Below is a small trained network, with its code and all its weights. Each question gives an input and a class and asks what happens when units are switched off, that is, made to give their printed mean instead of their output.

import numpy as np


def w(rows, s, z=0):
    codes = np.array(rows[::2]) - 128.0
    scale = np.full(codes.shape[1], s)
    scale[-1] = z or s
    return codes * scale


def f(y):
    return y / 2 * (1 + np.tanh(0.7978845608 * (y + 0.044715 * y**3)))


def log_softmax(a):
    a = a - a.max(-1, keepdims=True)
    return a - np.log(np.exp(a).sum(-1, keepdims=True))


def net(x, mask):
    res = np.array(x, float).reshape(1, 6) / 4 @ E
    y = f(res @ A[0][:, :-1].T + A[0][:, -1])
    res = res + np.where(mask, y, B[0][:, -1]) @ B[0][:, :-1]
    return log_softmax(res[-1] @ U[:, :-1].T + U[:, -1])


A, B = {}, {}
E = w([
[90,152,212,104,30,51,127,142,158],'x0',
[123,61,134,101,124,140,71,64,76],'x1',
[93,119,205,146,142,193,92,196,123],'x2',
[155,131,133,29,91,179,195,99,119],'x3',
[124,126,126,120,130,128,120,138,148],'x4',
[158,173,83,98,115,135,58,172,5],'x5',
],0.011)
A[0] = w([
[157,120,67,121,139,82,163,117,165,122],'n1',
[138,181,95,102,87,143,86,138,102,241],'n2',
[161,246,109,175,122,156,192,169,151,87],'n3',
[73,83,125,115,98,172,195,84,164,150],'n4',
[129,66,136,104,132,127,115,87,98,97],'n5',
[124,77,200,151,146,225,140,224,121,198],'n6',
[176,83,60,148,199,185,151,142,129,3],'n7',
[161,128,96,117,113,70,128,102,131,28],'n8',
[117,113,132,197,149,85,110,126,140,159],'n9',
[166,138,144,77,110,173,168,120,135,107],'n10',
[156,151,64,95,146,103,104,97,141,96],'n11',
],0.012,0.0057)
B[0] = w([
[165,175,133,108,171,86,61,96,147,187],'n1',
[200,130,113,243,111,147,175,134,254,228],'n2',
[72,34,134,170,95,148,33,57,106,203],'n3',
[213,125,100,180,122,155,151,156,115,215],'n4',
[87,89,114,165,102,135,42,121,166,177],'n5',
[159,199,91,97,127,64,107,53,118,245],'n6',
[184,102,250,70,34,99,128,195,138,208],'n7',
[78,145,132,81,121,63,155,123,93,158],'n8',
[157,84,27,148,166,108,176,197,108,200],'n9',
[144,110,49,113,125,123,68,225,29,187],'n10',
[121,192,124,145,139,117,100,94,98,179],'n11',
],0.0098,0.012)
U = w([
[146,113,246,116,24,53,154,200,154,114],'0',
[169,132,98,139,129,158,125,103,165,254],'1',
[199,141,101,181,132,192,170,93,183,170],'2',
[146,210,111,92,159,100,91,61,115,81],'3',
[91,52,116,147,106,182,62,63,133,136],'4',
[138,132,41,129,131,144,131,220,90,69],'5',
[95,158,153,149,152,189,150,109,151,103],'6',
[44,133,159,89,139,198,153,149,147,81],'7',
],0.011,0.0088)

Each question gives the input, the list of numbers given to net, and the class t.
The units are the neurons (one row each of A and B). Each row of codes is followed by its name. A weight is (code - 128) times the scale printed after its matrix; where a second scale follows, it is the last column's (A, B and U).
mask holds one flag per neuron, in row order. A switched-off neuron (its flag False) gives its mean, the last column of its row in B, instead of its output. The means were averaged over made-up inputs and are rounded, as every weight is.
A unit's drop is (log p(t) with every unit on - log p(t) with that unit switched off) / (log p(t) with every unit on - log p(t) with every unit switched off).
The circuit of an input: a set's keep is (log p(t) with only the set's units on - log p(t) with every unit switched off) / (log p(t) with every unit on - log p(t) with every unit switched off). Starting from all 11 units, units are removed one at a time, each time the one whose removal leaves the highest keep (on an exact tie, the one counted first), for as long as the keep stays at least 0.8.
units of the circuit, in order: the units of the circuit, biggest drop first
unit that matters most: the unit with the biggest drop
k most important neurons: the k neurons with the biggest drops, biggest first
drop of u: that unit's drop, to one decimal
input [-3,-6,8,5,3,0], class 3: unit that matters most : n6
input [-2,-4,-5,1,0,5], class 2: 2 most important neurons : [n2; n6]
input [5,6,-2,5,1,3], class 4: 3 most important neurons : [n7; n5; n9]
input [6,0,2,4,5,8], class 2: 3 most important neurons : [n2; n7; n8]
input [-2,4,4,-8,3,0], class 5: 3 most important neurons : [n9; n2; n3]
input [-7,7,7,1,-1,-4], class 0: 2 most important neurons : [n7; n3]
input [-4,4,-6,-3,6,7], class 2: 2 most important neurons : [n2; n6]
input [7,-1,-3,-8,-7,4], class 5: 2 most important neurons : [n9; n7]
input [4,7,0,8,0,7], class 5: 2 most important neurons : [n10; n3]
input [-8,5,-7,5,0,-1], class 0: 2 most important neurons : [n7; n6]
input [4,5,-8,-1,6,-5], class 3: 4 most important neurons : [n2; n1; n8; n7]
input [-7,1,-4,-8,-1,0], class 5: 3 most important neurons : [n9; n2; n11]
input [-5,-5,-6,8,0,3], class 5: 2 most important neurons : [n10; n6]
input [7,5,8,0,5,-5], class 3: 3 most important neurons : [n6; n7; n2]
input [0,-1,-7,0,-4,8], class 2: 3 most important neurons : [n2; n6; n10]
input [2,4,1,6,4,-5], class 5: 3 most important neurons : [n10; n2; n4]
input [1,0,-8,-7,-5,8], class 2: units of the circuit, in order : [n2]
input [6,2,-6,-6,7,8], class 2: drop of n6 : 0.1
input [5,1,-3,-3,3,-6], class 2: drop of n7 : 1.1
input [-2,-8,-7,3,7,0], class 4: drop of n6 : 0.3
input [5,3,6,-3,-5,4], class 3: drop of n7 : 0.8
